Below is a small trained network, with its code and all its weights. Each question gives an input and a class and asks what happens when units are switched off, that is, made to give their printed mean instead of their output.

import numpy as np


def w(rows, s, z=0):
    codes = np.array(rows[::2]) - 128.0
    scale = np.full(codes.shape[1], s)
    scale[-1] = z or s
    return codes * scale


def f(y):
    return np.maximum(y, 0)


def log_softmax(a):
    a = a - a.max(-1, keepdims=True)
    return a - np.log(np.exp(a).sum(-1, keepdims=True))


def net(x, mask):
    res = np.array(x, float).reshape(1, 8) / 4 @ E
    y = f(res @ A[0][:, :-1].T + A[0][:, -1])
    res = res + np.where(mask, y, B[0][:, -1]) @ B[0][:, :-1]
    return log_softmax(res[-1] @ U[:, :-1].T + U[:, -1])


A, B = {}, {}
E = w([
[25,46,136,9,94,134],'x0',
[138,137,130,104,136,132],'x1',
[118,115,99,139,137,202],'x2',
[151,130,141,91,153,134],'x3',
[143,140,133,92,141,133],'x4',
[127,133,179,136,113,57],'x5',
[108,128,120,163,109,122],'x6',
[141,133,146,94,152,135],'x7',
],0.012)
A[0] = w([
[78,90,112,118,121,252,65],'N1',
[117,84,90,108,112,164,199],'N2',
[119,103,173,121,94,86,117],'N3',
[132,171,125,163,189,142,254],'N4',
[135,129,51,152,164,160,203],'N5',
[164,165,156,174,149,40,165],'N6',
[49,88,100,78,124,111,196],'N7',
],0.014,0.0078)
B[0] = w([
[203,121,227,204,47,83,205],'N1',
[190,52,192,105,108,180,201],'N2',
[27,163,48,53,209,114,178],'N3',
[108,164,112,211,91,227,212],'N4',
[143,131,117,198,109,211,192],'N5',
[166,184,122,1,10,109,225],'N6',
[124,42,19,50,105,7,253],'N7',
],0.0094,0.016)
U = w([
[127,175,90,104,106,193,255],'0',
[191,112,185,79,36,67,103],'1',
[138,2,60,63,151,127,208],'2',
[85,106,43,54,197,49,44],'3',
[124,153,141,185,161,213,32],'4',
],0.0079,0.0074)

Each question gives the input, the list of numbers given to net, and the class t.
The units are the neurons (one row each of A and B). Each row of codes is followed by its name. A weight is (code - 128) times the scale printed after its matrix; where a second scale follows, it is the last column's (A, B and U).
mask holds one flag per neuron, in row order. A switched-off neuron (its flag False) gives its mean, the last column of its row in B, instead of its output. The means were averaged over made-up inputs and are rounded, as every weight is.
A unit's drop is (log p(t) with every unit on - log p(t) with that unit switched off) / (log p(t) with every unit on - log p(t) with every unit switched off).
The circuit of an input: a set's keep is (log p(t) with only the set's units on - log p(t) with every unit switched off) / (log p(t) with every unit on - log p(t) with every unit switched off). Starting from all 7 units, units are removed one at a time, each time the one whose removal leaves the highest keep (on an exact tie, the one counted first), for as long as the keep stays at least 0.8.
circuit, biggest first: the units of the circuit, biggest drop first
unit that matters most: the unit with the biggest drop
top k neurons: the k neurons with the biggest drops, biggest first
drop of u: that unit's drop, to one decimal
input [5,-1,-4,7,-3,4,-8,2], class 3: unit that matters most : N3
input [0,-5,2,1,7,-4,6,-2], class 4: top 2 neurons : [N6 N7]
input [-8,0,2,3,-4,6,2,3], class 0: top 4 neurons : [N4 N1 N7 N6]
input [0,2,4,6,6,5,3,-3], class 0: circuit, biggest first : [N7 N1]
input [-2,7,-7,0,-1,0,2,-7], class 0: top 3 neurons : [N1 N7 N2]
input [1,4,-2,7,7,8,-5,7], class 3: circuit, biggest first : [N1 N3]
input [-8,-3,7,7,1,0,5,3], class 4: top 4 neurons : [N7 N4 N5 N3]
input [-6,3,4,-1,-2,0,8,2], class 4: top 2 neurons : [N7 N4]
input [0,4,3,0,2,-8,7,-7], class 4: circuit, biggest first : [N6 N5 N7]
input [-7,-7,4,-2,-3,-5,3,-5], class 4: circuit, biggest first : [N7 N5]
input [0,-6,2,-3,-8,4,2,5], class 0: top 3 neurons : [N7 N1 N2]
input [1,-6,8,5,4,-8,8,4], class 1: top 2 neurons : [N1 N2]
input [-8,-3,-4,8,6,-3,-1,-3], class 0: top 2 neurons : [N6 N4]
input [7,1,-5,4,4,4,2,-3], class 3: circuit, biggest first : [N3]
input [-4,-7,2,5,5,-2,-7,6], class 4: top 3 neurons : [N7 N6 N4]
input [-8,5,2,2,-7,1,1,0], class 0: top 2 neurons : [N6 N4]
input [-1,3,7,-5,2,-1,3,1], class 4: drop of N6 : 0.2
input [8,-1,1,1,4,-8,4,-2], class 1: drop of N1 : 2.4
input [2,5,7,-1,3,-5,3,8], class 1: drop of N1 : 1.3
input [-3,5,5,4,-2,-3,3,-2], class 4: drop of N7 : 0.1
input [8,8,8,3,-3,-5,1,8], class 1: top neuron : [N1]
